Below is a small trained network, with its code and all its weights. Each question gives an input and a class and asks what happens when units are switched off, that is, made to give their printed mean instead of their output.

import numpy as np


def w(rows, s, z=0):
    codes = np.array(rows[::2]) - 128.0
    scale = np.full(codes.shape[1], s)
    scale[-1] = z or s
    return codes * scale


def f(y):
    return np.maximum(y, 0)


def log_softmax(a):
    a = a - a.max(-1, keepdims=True)
    return a - np.log(np.exp(a).sum(-1, keepdims=True))


def net(x, mask):
    res = np.array(x, float).reshape(1, 3) / 4 @ E
    y = f(res @ A[0][:, :-1].T + A[0][:, -1])
    res = res + np.where(mask, y, B[0][:, -1]) @ B[0][:, :-1]
    return log_softmax(res[-1] @ U[:, :-1].T + U[:, -1])


A, B = {}, {}
E = w([
[65,128,182,206,143,248,143,163,147,213,78],'x0',
[56,109,10,146,128,141,183,144,85,41,100],'x1',
[151,69,188,159,85,133,237,119,43,141,157],'x2',
],0.014)
A[0] = w([
[146,75,128,169,64,119,188,106,59,143,142,99],'N1',
[145,109,115,79,134,120,122,127,124,101,166,101],'N2',
[122,188,90,107,195,138,56,116,172,149,102,86],'N3',
[132,115,73,155,133,152,146,170,108,83,85,103],'N4',
[69,152,139,167,147,165,115,172,117,162,52,83],'N5',
[64,147,46,172,114,157,163,95,97,98,101,103],'N6',
[94,150,98,105,136,124,148,135,96,128,102,105],'N7',
[124,129,72,124,148,176,142,146,106,20,143,133],'N8',
[133,95,81,154,104,136,124,146,129,44,100,91],'N9',
[166,94,147,143,63,150,213,93,108,129,182,123],'N10',
[57,127,151,247,146,192,131,138,181,166,87,128],'N11',
[89,129,102,108,123,109,75,138,157,125,128,192],'N12',
[150,126,103,92,111,73,127,128,98,103,140,120],'N13',
[60,134,114,127,104,132,118,106,100,125,143,254],'N14',
[142,127,115,135,138,85,135,129,148,122,200,251],'N15',
[75,209,76,125,170,115,99,129,212,101,99,96],'N16',
[136,136,116,84,159,60,125,40,137,77,131,89],'N17',
[103,140,116,110,159,107,143,160,92,97,109,120],'N18',
[105,120,118,118,89,124,137,166,129,98,96,121],'N19',
[202,185,206,125,130,99,84,98,147,191,175,107],'N20',
[150,99,142,144,127,124,116,123,73,149,142,101],'N21',
[166,183,103,113,80,68,118,102,112,89,148,93],'N22',
],0.012,0.015)
B[0] = w([
[51,75,106,151,156,202,132,46,112,80,37,219],'N1',
[85,142,129,93,95,99,110,175,94,141,155,164],'N2',
[92,83,122,82,164,190,153,96,134,35,94,209],'N3',
[183,151,193,111,73,175,66,123,153,52,180,188],'N4',
[98,188,108,48,110,103,145,142,58,148,157,200],'N5',
[156,167,194,108,74,189,103,87,191,98,131,218],'N6',
[142,115,178,125,116,180,78,88,146,122,156,158],'N7',
[158,136,183,162,95,178,144,81,160,137,165,214],'N8',
[131,160,154,135,84,191,103,92,148,110,138,181],'N9',
[96,116,40,113,181,204,159,56,114,78,68,224],'N10',
[136,232,118,82,115,97,193,142,47,171,146,255],'N11',
[133,108,89,146,188,114,215,131,122,92,82,205],'N12',
[92,167,128,110,113,89,136,145,60,193,121,191],'N13',
[217,159,118,253,198,2,213,158,198,168,141,225],'N14',
[186,141,126,161,161,106,243,191,119,154,147,228],'N15',
[88,59,90,108,191,204,106,84,118,57,84,218],'N16',
[104,171,117,42,102,129,135,114,77,183,128,197],'N17',
[144,134,147,107,100,137,111,151,169,108,134,164],'N18',
[143,130,159,136,140,101,68,106,156,112,121,159],'N19',
[207,133,198,152,68,128,42,17,196,80,153,238],'N20',
[107,94,133,124,125,162,93,139,121,89,121,156],'N21',
[77,206,81,34,97,122,139,122,67,157,170,193],'N22',
],0.0095,0.02)
U = w([
[105,208,119,59,78,121,152,156,28,179,149,91],'0',
[208,126,208,130,32,154,74,83,202,102,154,95],'1',
[64,28,80,114,182,176,137,98,103,74,53,105],'2',
[246,132,118,200,204,73,217,176,165,176,125,254],'3',
[105,123,126,160,142,82,92,184,158,175,127,104],'4',
[128,30,83,160,98,116,110,186,139,159,157,96],'5',
[94,68,116,148,85,106,61,156,124,147,155,95],'6',
],0.011,0.0093)

Each question gives the input, the list of numbers given to net, and the class t.
The units are the neurons (one row each of A and B). Each row of codes is followed by its name. A weight is (code - 128) times the scale printed after its matrix; where a second scale follows, it is the last column's (A, B and U).
mask holds one flag per neuron, in row order. A switched-off neuron (its flag False) gives its mean, the last column of its row in B, instead of its output. The means were averaged over made-up inputs and are rounded, as every weight is.
A unit's drop is (log p(t) with every unit on - log p(t) with that unit switched off) / (log p(t) with every unit on - log p(t) with every unit switched off).
most important unit: the unit with the biggest drop
k most important neurons: the k neurons with the biggest drops, biggest first
drop when u is switched off: that unit's drop, to one decimal
input [-6,5,-3], class 0: 2 most important neurons : N22, N20
input [-4,-3,2], class 0: most important neuron : N14
input [-6,1,8], class 2: 3 most important neurons : N1, N10, N11
input [8,2,8], class 0: 2 most important neurons : N11, N5
input [-2,-3,2], class 3: 2 most important neurons : N6, N4
input [2,0,3], class 3: 2 most important neurons : N16, N3
input [2,-1,3], class 3: 2 most important neurons : N16, N3
input [-8,7,4], class 0: 4 most important neurons : N22, N13, N20, N17
input [1,8,8], class 1: 3 most important neurons : N6, N4, N8
input [-4,-1,-1], class 0: 2 most important neurons : N22, N17
input [-1,-7,-8], class 2: 2 most important neurons : N3, N16
input [-6,-4,6], class 0: 3 most important neurons : N16, N22, N13
input [0,0,3], class 3: 2 most important neurons : N16, N3
input [-6,8,-5], class 1: most important unit : N8
input [5,-2,-6], class 2: 3 most important neurons : N16, N3, N22
input [7,8,8], class 1: 3 most important neurons : N6, N4, N16
input [8,5,3], class 0: drop when N11 is switched off : 0.4
input [-2,-3,3], class 3: drop when N6 is switched off : 0.6
input [8,-6,3], class 0: drop when N11 is switched off : 1.8
input [-3,3,-3], class 3: drop when N1 is switched off : 0.5
input [-1,-3,1], class 3: most important unit : N6
